-.13  .17  .53  .19  -.24  -.17  -.50  -.44  .09  .06
-.43  -.21  .16  .43  -.30  -.43  -.23  -.14  .06  .11
.35  .37  -.24  -.27  .62  .37  .39  .15  -.31  -.43
.32  .02  -.19  -.54  .22  .51  .20  .15  .10  .08
.10  -.19  -.49  -.16  .16  .12  .45  .43  -.06  .00
.43  .19  -.43  -.29  .43  .32  .52  .38  -.30  -.32
-.38  -.57  -.03  -.12  -.38  .00  -.14  .02  .59  .68
-.26  -.52  -.09  -.21  -.34  .06  -.07  .10  .54  .65
=>
-.26  -.52  -.09  -.21  -.34  .06  -.07  .10  .54  .65
-.38  -.57  -.03  -.12  -.38  .00  -.14  .02  .59  .68
.43  .19  -.43  -.29  .43  .32  .52  .38  -.30  -.32
.10  -.19  -.49  -.16  .16  .12  .45  .43  -.06  .00
.32  .02  -.19  -.54  .22  .51  .20  .15  .10  .08
.35  .37  -.24  -.27  .62  .37  .39  .15  -.31  -.43
-.43  -.21  .16  .43  -.30  -.43  -.23  -.14  .06  .11
-.13  .17  .53  .19  -.24  -.17  -.50  -.44  .09  .06

.70  .69
.35  .71
.72  .16
-.32  .69
-.68  -.07
.76  .54
-.62  .17
-.75  -.45
.30  .62
=>
.30  .62
-.75  -.45
-.62  .17
.76  .54
-.68  -.07
-.32  .69
.72  .16
.35  .71
.70  .69

.46  .14  .09  -.28  .31  -.56  .26  -.43
-.66  -.55  -.30  -.05  .47  .10  -.11  .15
=>
-.66  -.55  -.30  -.05  .47  .10  -.11  .15
.46  .14  .09  -.28  .31  -.56  .26  -.43

.26  -.29  .32  -.13  .25  -.60  .18  .13
.16  -.18  .20  -.07  -.44  -.36  .12  .08
.00  .01  .00  .00  .13  .00  .00  .00
.17  -.02  .06  -.13  .04  -.33  .24  .16
-.22  .30  .28  -.01  -.06  -.74  -.74  .31
.01  .00  -.01  .01  .05  -.01  .00  .01
-.04  -.41  .12  -.14  -.06  -.01  -.09  -.22
-.17  .17  .14  .04  .20  -.29  -.51  .11
=>
-.17  .17  .14  .04  .20  -.29  -.51  .11
-.04  -.41  .12  -.14  -.06  -.01  -.09  -.22
.01  .00  -.01  .01  .05  -.01  .00  .01
-.22  .30  .28  -.01  -.06  -.74  -.74  .31
.17  -.02  .06  -.13  .04  -.33  .24  .16
.00  .01  .00  .00  .13  .00  .00  .00
.16  -.18  .20  -.07  -.44  -.36  .12  .08
.26  -.29  .32  -.13  .25  -.60  .18  .13

.00  .01  .01  -.10  -.01  .01  .55  .07  -.04  -.07  .35
-.41  -.04  -.15  -.28  .00  -.01  -.01  -.06  .00  .00  -.03
.09  .01  -.11  -.07  .21  -.17  .23  .03  -.02  -.03  .14
-.38  -.08  -.65  .31  -.06  .00  -.35  -.02  .03  .03  -.23
.03  .06  -.23  -.24  .43  -.26  -.40  -.04  .04  .04  -.26
.03  .00  -.07  -.03  .06  -.04  -.13  -.32  .02  .03  -.11
.03  .00  -.04  -.16  .12  -.12  .28  .46  -.03  -.07  .17
-.28  -.09  -.51  .19  -.06  .16  .30  .49  -.04  -.08  .20
=>
-.28  -.09  -.51  .19  -.06  .16  .30  .49  -.04  -.08  .20
.03  .00  -.04  -.16  .12  -.12  .28  .46  -.03  -.07  .17
.03  .00  -.07  -.03  .06  -.04  -.13  -.32  .02  .03  -.11
.03  .06  -.23  -.24  .43  -.26  -.40  -.04  .04  .04  -.26
-.38  -.08  -.65  .31  -.06  .00  -.35  -.02  .03  .03  -.23
.09  .01  -.11  -.07  .21  -.17  .23  .03  -.02  -.03  .14
-.41  -.04  -.15  -.28  .00  -.01  -.01  -.06  .00  .00  -.03
.00  .01  .01  -.10  -.01  .01  .55  .07  -.04  -.07  .35

-.32  -.57  .11  .45  .18  .15  -.07  .44  .33  .56  -.41  -.24  -.19  .24  -.20
-.25  .42  .37  -.31  .23  -.39  -.26  .10  .30  .38  .17  -.05  -.18  -.11  .07
=>
-.25  .42  .37  -.31  .23  -.39  -.26  .10  .30  .38  .17  -.05  -.18  -.11  .07
-.32  -.57  .11  .45  .18  .15  -.07  .44  .33  .56  -.41  -.24  -.19  .24  -.20

.12  .17  .61  -.77  -.38  .29  -.13  -.35  .26  -.33  .34  -.08  .66  -.29  -.35
.20  .21  .37  -.79  -.01  .31  -.15  -.59  .59  .15  .07  .28  .52  .06  -.27
.33  .06  -.66  .33  .75  -.50  .23  .37  -.25  .05  -.73  .17  .02  .54  -.15
=>
.33  .06  -.66  .33  .75  -.50  .23  .37  -.25  .05  -.73  .17  .02  .54  -.15
.20  .21  .37  -.79  -.01  .31  -.15  -.59  .59  .15  .07  .28  .52  .06  -.27
.12  .17  .61  -.77  -.38  .29  -.13  -.35  .26  -.33  .34  -.08  .66  -.29  -.35

.22  .24  .27  .08  -.34  -.45  -.61
.43  .15  .41  .20  -.26  -.28  -.57
.46  .27  .33  .15  -.21  -.13  -.52
.26  .30  .30  .12  -.14  -.43  -.51
.46  .20  .39  .29  -.42  -.21  -.50
=>
.46  .20  .39  .29  -.42  -.21  -.50
.26  .30  .30  .12  -.14  -.43  -.51
.46  .27  .33  .15  -.21  -.13  -.52
.43  .15  .41  .20  -.26  -.28  -.57
.22  .24  .27  .08  -.34  -.45  -.61

-.18  .10  .17  -.21  .21  .12  -.20
.26  .04  .07  -.27  -.19  -.08  -.30
.19  -.23  .31  .14  -.15  -.09  -.26
.41  .44  -.52  -.48  -.31  -.62  .34
=>
.41  .44  -.52  -.48  -.31  -.62  .34
.19  -.23  .31  .14  -.15  -.09  -.26
.26  .04  .07  -.27  -.19  -.08  -.30
-.18  .10  .17  -.21  .21  .12  -.20
---
-.07  .54  .62  .50  -.60  .39  .61  .64  .32  -.06  .25  -.57  -.61  .54  -.60  -.63
-.46  .29  .20  .62  -.22  .04  -.13  -.14  .26  .28  -.49  .60  -.57  -.07  -.53  -.58
.57  .52  -.42  .57  -.55  .53  -.41  -.35  .53  -.42  .49  -.51  -.48  .59  -.57  -.24
.63  .56  -.61  .51  -.73  .58  -.65  -.65  .59  -.24  .56  -.37  -.14  .56  .15  .30
-.50  -.55  -.16  .46  .43  -.56  -.32  -.25  -.42  -.19  -.51  .58  .58  -.60  .56  .37
=>
-.50  -.55  -.16  .46  .43  -.56  -.32  -.25  -.42  -.19  -.51  .58  .58  -.60  .56  .37
-.46  .29  .20  .62  -.22  .04  -.13  -.14  .26  .28  -.49  .60  -.57  -.07  -.53  -.58
.57  .52  -.42  .57  -.55  .53  -.41  -.35  .53  -.42  .49  -.51  -.48  .59  -.57  -.24
-.07  .54  .62  .50  -.60  .39  .61  .64  .32  -.06  .25  -.57  -.61  .54  -.60  -.63
.63  .56  -.61  .51  -.73  .58  -.65  -.65  .59  -.24  .56  -.37  -.14  .56  .15  .30

.56  .54  .50  .68  .72  .48
.44  .51  .54  .53  .60  .53
=>
.44  .51  .54  .53  .60  .53
.56  .54  .50  .68  .72  .48

.25  .25  -.47  .07  -.14  -.07  .04  .21  -.26  .12  -.02  .26  -.21  .20  -.42
-.39  .22  -.03  .57  -.44  .27  .27  -.42  .11  -.34  -.04  .02  .18  -.27  .19
-.03  .54  -.43  .25  .26  -.46  .11  -.13  -.06  .01  .21  -.25  .22  -.08  .24
.53  -.42  .32  .26  -.50  .12  -.11  -.06  .01  .21  -.28  .17  -.09  .30  -.20
-.03  -.60  .20  -.05  .52  -.41  .27  .29  -.48  .20  -.10  -.08  .03  .21  -.26
-.43  .30  .27  -.44  .10  -.14  -.07  .01  .21  -.30  .16  -.12  .29  -.23  .19
=>
-.03  -.60  .20  -.05  .52  -.41  .27  .29  -.48  .20  -.10  -.08  .03  .21  -.26
.53  -.42  .32  .26  -.50  .12  -.11  -.06  .01  .21  -.28  .17  -.09  .30  -.20
-.39  .22  -.03  .57  -.44  .27  .27  -.42  .11  -.34  -.04  .02  .18  -.27  .19
.25  .25  -.47  .07  -.14  -.07  .04  .21  -.26  .12  -.02  .26  -.21  .20  -.42
-.43  .30  .27  -.44  .10  -.14  -.07  .01  .21  -.30  .16  -.12  .29  -.23  .19
-.03  .54  -.43  .25  .26  -.46  .11  -.13  -.06  .01  .21  -.25  .22  -.08  .24

-.40  -.35  -.67  .47  -.52
.08  -.09  -.71  .26  .72
.17  -.18  -.68  .34  .79
=>
-.40  -.35  -.67  .47  -.52
.17  -.18  -.68  .34  .79
.08  -.09  -.71  .26  .72

.64  -.22
.28  -.20
-.15  -.26
.50  -.19
-.06  -.60
-.24  .13
.66  -.08
=>
-.06  -.60
-.15  -.26
.64  -.22
.28  -.20
.50  -.19
.66  -.08
-.24  .13

.59  -.20  .45  .36  -.09  .25  .38  .14  .27  .39  .19  .27  .22  .37  -.39  .20
-.11  .25  .11  -.05  .24  -.01  -.25  .39  -.38  .10  .15  .10  .07  -.07  .49  .23
.59  -.18  .40  .42  -.10  .35  .46  .21  .37  .34  .18  .31  .18  .32  -.37  .22
-.10  .07  .06  -.26  .12  -.37  -.18  -.31  -.24  .10  .14  -.23  .24  .13  .13  -.07
=>
.59  -.20  .45  .36  -.09  .25  .38  .14  .27  .39  .19  .27  .22  .37  -.39  .20
.59  -.18  .40  .42  -.10  .35  .46  .21  .37  .34  .18  .31  .18  .32  -.37  .22
-.10  .07  .06  -.26  .12  -.37  -.18  -.31  -.24  .10  .14  -.23  .24  .13  .13  -.07
-.11  .25  .11  -.05  .24  -.01  -.25  .39  -.38  .10  .15  .10  .07  -.07  .49  .23
